In the rows, zero is written as 128.
Each row of numbers stands for one element and depends on some of the facts below. Use the named rows to name the rest.

How the elements are related:
tuvim <345> <- <977>, <836>
tuvim <120> <- <977>, <763>, <668>
tuvim <892> <- <977>, <630>
tuvim <145> <- <18>
tuvim <4> <- <1239>, <1346>
tuvim <439> <- <399>, <1081>
tuvim <620> <- <399>, <975>
tuvim <76> <- <399>, <858>
tuvim <61> <- <399>, <421>, <1192>
tuvim <1132> <- <399>
tuvim <482> <- <399>, <1263>, <179>
tuvim <887> <- <350>
tuvim <1259> <- <832>, <858>
tuvim <1336> <- <163>, <1098>, <933>, <351>
tuvim <593> <- <163>
tuvim <22> <- <163>, <276>
tuvim <339> <- <163>, <975>
tuvim <882> <- <163>, <111>, <556>
tuvim <188> <- <1094>, <763>
tuvim <773> <- <693>
tuvim <285> <- <693>
tuvim <161> <- <693>, <194>
tuvim <21> <- <1185>, <673>
tuvim <123> <- <1185>
tuvim <1229> <- <763>
tuvim <968> <- <673>, <276>
tuvim <871> <- <111>
tuvim <1034> <- <111>, <444>
tuvim <33> <- <111>
tuvim <1060> <- <933>, <276>, <1081>, <1065>
tuvim <1308> <- <933>, <1237>, <137>
tuvim <1023> <- <276>, <1081>
tuvim <325> <- <858>
tuvim <761> <- <858>, <999>
tuvim <1351> <- <846>, <186>, <1237>
tuvim <598> <- <194>, <351>
tuvim <3> <- <194>, <444>
tuvim <485> <- <630>
tuvim <440> <- <13>, <1081>, <924>
tuvim <1287> <- <836>
tuvim <778> <- <836>
tuvim <979> <- <836>, <396>
tuvim <963> <- <975>, <1178>
tuvim <918> <- <975>, <465>
tuvim <1113> <- <975>, <465>
tuvim <1217> <- <1081>, <1166>
tuvim <745> <- <179>, <719>
tuvim <312> <- <179>, <719>
tuvim <254> <- <179>, <1065>
tuvim <853> <- <849>, <1237>
tuvim <63> <- <849>, <719>
tuvim <980> <- <186>
tuvim <146> <- <336>, <7>
tuvim <1144> <- <1166>
tuvim <1226> <- <1166>
tuvim <1010> <- <1192>, <999>
tuvim <1105> <- <1192>, <999>
tuvim <203> <- <1192>
tuvim <243> <- <1192>
tuvim <65> <- <1237>
tuvim <183> <- <137>, <924>
tuvim <1045> <- <137>, <1346>
tuvim <435> <- <556>
tuvim <1025> <- <719>
tuvim <230> <- <1041>
tuvim <872> <- <999>
tuvim <1187> <- <999>
tuvim <450> <- <924>
tuvim <422> <- <7>
tuvim <1087> <- <7>
tuvim <57> <- <7>, <668>
tuvim <809> <- <668>
briklil figotrus <- <977>, <1239>, <1144>, <350>, <832>, <163>, <1287>, <352>, <120>, <1023>, <1094>, <853>, <778>, <421>, <763>, <111>, <745>, <593>, <1226>, <276>, <230>, <846>, <194>, <13>, <482>, <836>, <975>, <444>, <773>, <761>, <422>, <4>, <849>, <123>, <620>, <336>, <1187>, <183>, <65>, <1351>, <137>, <719>, <1065>, <1041>, <999>, <924>, <345>, <918>, <887>, <892>, <22>, <1336>
briklil raple <- <18>, <325>, <980>, <435>, <968>, <1302>, <399>, <312>, <1251>, <1098>, <1087>, <1229>, <146>, <693>, <1185>, <673>, <1105>, <1259>, <963>, <933>, <33>, <858>, <630>, <882>, <76>, <871>, <1132>, <21>, <809>, <1263>, <203>, <277>, <425>, <1034>, <1025>, <396>, <285>, <161>, <1308>, <485>, <1081>, <179>, <1178>, <351>, <186>, <872>, <1166>, <188>, <1192>, <63>, <61>, <1237>, <57>, <243>, <598>, <1010>, <1113>, <254>, <556>, <1060>, <1346>, <979>, <339>, <1217>, <3>, <7>, <668>, <465>, <439>, <1045>, <390>, <450>, <145>, <440>

Some rows with their names:
<350>: [ 51 189 105 180  61  18  92   5  45  57 154 183 115 141 178 152  66  60
 233 200  73 163  52 146 142 123  74]
<111>: [164 132 125 118  93 142  92 122 113 174 121 175 130 146 155 146  72 166
 126 143 157 108  98 135 155 118 144]
<871>: [141 131 137  89 174 163 131 132 162 147 138 133 143 164 124 132 123 145
  76 140 160 155 124 115 119 110 155]
<1351>: [155  79 145 160 100 155 165 112 130  80  79 164 120 122 136 120 103 172
 155  97 128 158 146 124 135 106 111]
<186>: [164 130 113  81 145 149 117 113 132 144 119 150 185 123 138 126  80  97
  99  81 138 168 134 126 118 161 117]
<482>: [135 101 143 165 106 151 142 123 128  98  95 152  88 132 145 126 117 160
 154 131 139 127 138 124 119  99 137]
<179>: [143 143 118  89 150 146  86 130 133 159 134 148 149 132 150 134  91  82
 101 117 148 140 131 124 101 154 142]
<146>: [114 183 117 137 172 184 140 132 132 180 129 130 109 190  73 127 122 130
  99 132 139 183 168  99  91 130 127]
<975>: [153 131 117 128  84 140  95 131 106 170 120 169 116 135 168 147  81 132
 139 133 154 101 106 135 135 123 141]
<1336>: [147 106 134 133 105 149 154 129 132 147 121 159 117 152 149 141 117 178
 125 127 155 120 117 118 150  84 133]
<1105>: [102 131 137 137 166 165 109 140 152  91 131 127  90 136 128 118 130  95
 113 150 154 149 160  86  79 118 162]
<853>: [157  93 131 129  94 147 175 114 126 131 110 157 132 134 151 133 110 164
 133  93 143 135 128 110 145  92 118]
<1251>: [128 141 127  96 167 148 113 134 140 153 142 137 142 149 139 130 110 108
 105 132 157 143 125 116 105 135 143]
<1308>: [131 115 133  94 180 156 150 131 154 140 145 133 147 148 131 125 134 133
 100 109 163 152 140 108 115 121 133]
<435>: [134 120 150 123 187 169 116 133 162 100 115 136 125 147 115 116 119 153
 106 150 142 161 142 139 105 118 156]
<1087>: [106 168 136 167 188 185 121 126 132 129 108 131  87 178  65 113 114 136
 119 143 131 190 179 118  82 140 133]
<276>: [144 112 135 167 112 142  76 126 105 136  99 171  97 122 161 139  94 154
 178 143 140 107 118 171 119 133 131]
<977>: [118 133 155 151 106 116 114 128  93 148  86 164  94 138 143 111  62 141
 198 157 146 111 120 153 122 151 146]
<18>: [113 133 113  81 127 183  90  53 151 160 152 221  87 132 168  71 146  37
  62 126 184  97  47 175 128 138  94]
<1144>: [115  87 153 178 125 149 130 129 128 109 115 157  81 128 148 137 137 181
 182 140 153 112 134 150 118  95 127]

Which element is each row?
No name comes twice in this set of rows, the named rows included.
[138  94 148 150 117 151 134 143 120 192 102 121 104 126 172 132 158 165
 172 137 137  75  93 220  98  72 143] | <123>
[ 99 106 133 110 204 150 138 132 150 143 181 148 137 153 138 138 146 149
 119 118 189 133 142 102 123 132 114] | <1045>
[ 83  76 151 186 164 136 132 131 126 106 160 186  87 143 145 147 141 211
 194 137 193 108 148 108 146 123  94] | <4>
[129 180 121 201 100 168  78 114  87 159  92 178  68 165  92 138  70 151
 170 143 120 149 154 141 110 155 117] | <336>
[ 41 166 123 185  71  32 147  12  76  33 149 165 106 155 160 146  98  84
 220 196  73 180  71 122 144  83  79] | <887>
[102 112 127  81 133 198 148  55 175 135 147 199  78 140 149  65 183  62
  50 126 179 110  58 152 132 102  96] | <145>
[133 123 149 136 189 156  46 139 123 167 102 121 109 108 156 114 125 104
 166 154 128 110 108 248  48 150 153] | <1185>
[123 123 150  98 100  91 138 135 101 184 109 156 125 140 176 110  62 130
 182 144 173  89  93 134 139 137 158] | <836>
[182  90 112 154 126 112 110 194 118 108 155 102 183 128 174 242 103 216
 144 120 129 155 183  70 129  75 169] | <230>
[111 151 141  79 166 117 113 138 124 184 129 135 142 147 146 105  76  88
 134 143 163 125 117 133 102 168 160] | <630>

The same elements again, as new rows of numbers:
Named rows:
<7>: [141 131 185 152 159 101  85 156 161 112 123 127 152 105 152 103  90 204
  92 164 169 148 123 116 150 149 149 100 105  89 130 118 159]
<1144>: [195 133 115 104 147 106 128 124 129 119 106 131 143 131 124 147 151 126
 162 108  92 147 104 142 175 123 112 157 132 122 116 123 147]
<485>: [135 135 190 174 127 141 139 145 110 110 129 127 104 118 137 123  95 145
 124 113 129 135 125 121 132 148 135  72 103 113 125 137 137]
<871>: [152 127 179 158 144 101 121 160  84 111 139 138  78 124 127 111 150 134
  89 127 171 168 109 127 130 148 155  96 103 139 148 135 155]
<390>: [121 128 178 153 138 116 121 147 117 111 131 144 103 120 130 117 111 151
 103 138 150 132 120 123 129 147 135  85 100 115 123 139 150]
<1034>: [151 128 191 154 139 105 104 160  81 109 135 145  72 124 131 108 154 128
  97 117 175 162 113 127 130 150 159 105  89 139 142 135 139]
<1087>: [147 120 186 148 146 132  87 150 131 112 131 131 105 113 135 111  94 179
  88 123 152 141 129 129 159 150 147  82  77  93 131 105 162]
<277>: [124 132 178 154 139 113 126 150 121 111 129 143 106 119 133 117 106 151
 104 140 153 130 118 121 130 147 135  86 104 115 123 138 153]
<3>: [130 123 204 148 138 119  78 156  94 109 123 160  62 123 138 112 172 120
 115 110 165 146 123 121 134 147 150 126  96 129 132 132 125]
<352>: [163 135 119  95 171 112 139 136 136 122 113 114 174 120 129 134 130 139
 155 113 104 163 102 138 154 121 117 186 118 127 121 116 132]
<1025>: [119 136 190 139 123 154 106 136 109 112 131 128  91 122 114 138 119 155
  74 123 155 129  83 120 124 163 143  82 124 133 112 121 162]
<887>: [163 136 119  91 164 114 138 132 126 120 115 119 157 120 122 132 124 135
 148  98 103 163 107 149 157 125 118 179  95 131 122 110 141]
<763>: [177 138 138 124 172 117 149 141 164 123 100  89 233 101 157 134 110 168
 164 130 102 171 112 129 156 119 124 181 164 111 126 116 115]
<1187>: [150 145  81 107 146 146 134 144  95 119 122 126 175 124 124 135 105 128
 132 105 102 127 123 136 155 108 122 216 116 129 123 100 144]
<1132>: [121 120 151 159 131 169 118 138 123 113 140 157  95 132 123 133 130 127
  84 137 119 114 110 109 143 145 160  82 124 114 119 136 175]
<1185>: [100 149 157 146 152  70 159 141 132 124 112 149 111 135 131  99 107 178
  84 156 161 135 137 134 127 153  97  83 119 118 116 159 158]
<673>: [115 151 156 151 145  64 161 140 128 128 111 151 107 134 127 100 120 181
  88 161 159 138 134 134 132 154  99  69 138 115 118 166 165]
<465>: [104 102 161 143 175 116 160 147 170 121 142 140 113 121 138 111 132 134
  98 164 138 149 108 103 120 147 151  83 110 102 129 163 147]
<422>: [189 128 128  92 167 119 101 136 141 120 113 102 169 111 135 124 122 166
 134  97 114 168 110 141 186 125 133 182  87 102 128  78 141]
<977>: [171 149 138 133 174 119 173 135 157 117 103  89 245 102 156 138  90 156
 183 127  87 177 114 128 145 121 124 177 163 120 124 130 109]

Name these rows:
No name comes twice in this set of rows, the named rows included.
[158 130 165 165 104 113 105 137 111 112 126 168  61 137 114 133 143 132
 109 129 121 109 116 127 157 147 129  52 121 105 116 146 178] | <1217>
[165 126 109  90 150 182 119 119 125 120 116 120 148 138 112 155 157 113
 121  95  77 144  78 124 171 130 135 167 136 135 117  99 148] | <482>
[148 122 176 141 117  86 122 152 108 103 150 146  55 113 117 137  96 137
 127 132 153 115  92 136 123 145 126  64  53 110 118 137 169] | <1045>
[206 125 115  93 135  86 134 135 121 111 124 124 118 116 116 156 124 116
 176 106 105 138  79 151 156 120 109 147  96 115 115 123 157] | <183>
[112 141 177 147 145 130 110 139 143 111 121 137 142 129 139 137 123 175
  70 172 145 126  74 102 127 161 151  91 176 135 106 142 165] | <179>
[135 147  75 108 164 122 132 152 127 121 114 129 238 119 148 130  85 153
 134 156 105 124 121 125 141 102 121 247 158 134 118 125 155] | <999>
[157 122 188 164 136 147  94 146 124 113 131 123  94 107 132 115 100 177
  94 109 150 144 128 127 159 150 153  71  81  88 131 103 153] | <57>
[135 114 204 146 121 122  84 154  97 117 122 163  51 118 133 115 190 121
 120 114 168 134 128 115 131 144 134 106 113 121 123 140 122] | <598>
[201 113 121  99 134 123 139 144 107 136 115 122  93 117 110 137 206 110
 157  90 114 155  96 136 149 115 115 153 146 127 135 119 122] | <1336>
[153  99 106  86 184 145 171 129 154 135 127 115 133 126 118 133 162  97
 142 103  84 173  98 125 157 122 137 152  95 113 129 121 132] | <918>

The same elements again, as new rows of numbers:
Some rows with their names:
<871>: [152 120 136 118 133 156 125 131 131 130 123 124 105 158 126 132  99 127
 118 139 121 130 112 137 109 163 117 103]
<761>: [125 128 116 106 134 157 124 159 158 136 131 127 135 108 182 135 188 115
 120 135 122 119 115 127 167 126 136 110]
<345>: [126 100 115 126 134 108 125 133 133 140 121 170 103 109 163 129 124 120
 121 138 128 139 108 120 168 100 133 113]
<1045>: [140 106 118 115 131 127 144 129 149 162 125 108 103 128 126 137 102 110
 138 139 123 122 110 119  97 158 121 152]
<350>: [127 102 120 111 134 116 125 146 159 117 126 194 108 115 146 133 179 123
 131 137 130 122 123 143 106 100 121 101]
<450>: [134 108 119 109 131 113 142 133 143 166 122 108 102 124 124 134 106 110
 135 141 125 121 109 118 105 161 120 153]
<188>: [128 109 119 121 133 111 125 129 131 179 125 113 105 141 126 126 101 119
 132 135 122 133 112 121 109 126 118 196]
<390>: [133 117 118 115 132 128 133 131 132 157 125 115 109 136 126 134 104 126
 133 137 122 122 115 120  98 126 119 167]
<980>: [151 106 123 109 132 150 139 131 132 139 131 110 143 132 141 135 110 114
 134 137 122 121 115 119  99 117 122 208]
<230>: [127  97 123 121 132 125 131 141 165 117 124 157 109 115 162 131 179 119
 121 137 125 125 120 138 109 104 125 104]
<57>: [125 103 118 122 133 116 130 129 131 200 123 106 105 149 125 126 109 113
 153 135 122 137 117 119  95 137 118 163]
<556>: [152 117 148 107 134 157 123 133 133 118 128 166 113 154 123 132  99 131
 131 137 125 123 146 134 101 148 120 100]
<13>: [128  99 118 110 137 109 136 158 150 119 123 155 104 109 125 135 161 107
 141 137 134 121 116 131 129 142 151 102]
<61>: [130 224 117 108 134 160 145 133 143 185 126 110 114 112 126 131 107 116
 119 134 121 127 112 119 128 133 118 131]
<422>: [126 102 117 117 133 107 123 135 147 143 126 136 119 125 163 127 176 109
 150 134 122 135 143 127 102 123 131  97]
<1034>: [147 127 132 129 130 140 132 131 131 118 123 118 105 161 125 129 105 123
 116 137 122 129 116 137 107 164 120 110]
<421>: [125 124 124 107 141 136 129 161 154 122 132 171 130 108 149 133 187 113
 127 134 130 120 144 136 146 108 136 105]
<1259>: [135 195 119 112 132 158 124 133 144 180 127 110 114 115 132 133 112 122
 120 136 122 119 114 120 116 128 121 150]
<179>: [149 169 147 103 138 110 148 130 146 164 133 180 123 119 122 143 133 113
 140 137 127 146 154 136 101 107 121 168]
<277>: [133 121 119 118 131 130 127 132 132 154 124 119 106 136 127 132 109 127
 132 135 123 120 113 125 102 128 120 166]

Name these rows:
No name comes twice in this set of rows, the named rows included.
[156 110 159 103 135 129 145 133 128 117 126 116 120 137 123 142 108 108
 143 135 125 121 148 122 100 143 124 164] | <933>
[162 105 158 107 133 133 133 131 131 122 140 123 138 132 124 154 104 110
 160 135 136 120 127 120  97 119 121 218] | <1237>
[137 186 137 104 140 125 150 130 145 173 130 137 116 114 122 138 123 114
 134 134 125 140 129 135 103 109 122 152] | <1263>
[126 111 121 104 137 133 126 155 154 116 130 180 124 108 156 135 189 121
 129 135 128 123 143 138 139 109 129  99] | <832>
[128  98 122 108 136  99 123 158 153 114 127 170 109 110 123 145 143 109
 150 136 142 118 126 134 116 146 147 106] | <924>
[128 105 142 107 137 107 149 131 165 122 135 230 156 109 134 133 208 110
 131 136 143 147 146 152 104 100 142 108] | <719>
[132 113 130 107 133 110 126 132 130 176 136 148 107 150 123 130 107 124
 181 130 122 123 193 121  96 134 116 162] | <7>
[127 107 136 111 138 106 120 133 130 178 133 152 106 148 125 129 108 126
 171 136 121 127 155 119 104 132 116 187] | <668>
[128 104 117 102 133 119 167 133 174 136 122 159 150 111 160 132 204 109
 119 136 125 161 109 145 120 102 151  99] | <745>
[136 118 114 133 132 157 132 133 132 133 122 113 148 151 124 131 151 126
 128 179 121 134 112 121 106 106 118 181] | <21>
[139 139 137 104 143 108 138 135 132 135 124 132 109 122 119 151 106 109
 156 139 122 121 158 125 104 148 122 156] | <1081>
[129 105 117 110 133 132 150 160 143 121 121 116 125 114 132 129 189 106
 120 169 124 136 113 118 152 123 155  98] | <1023>

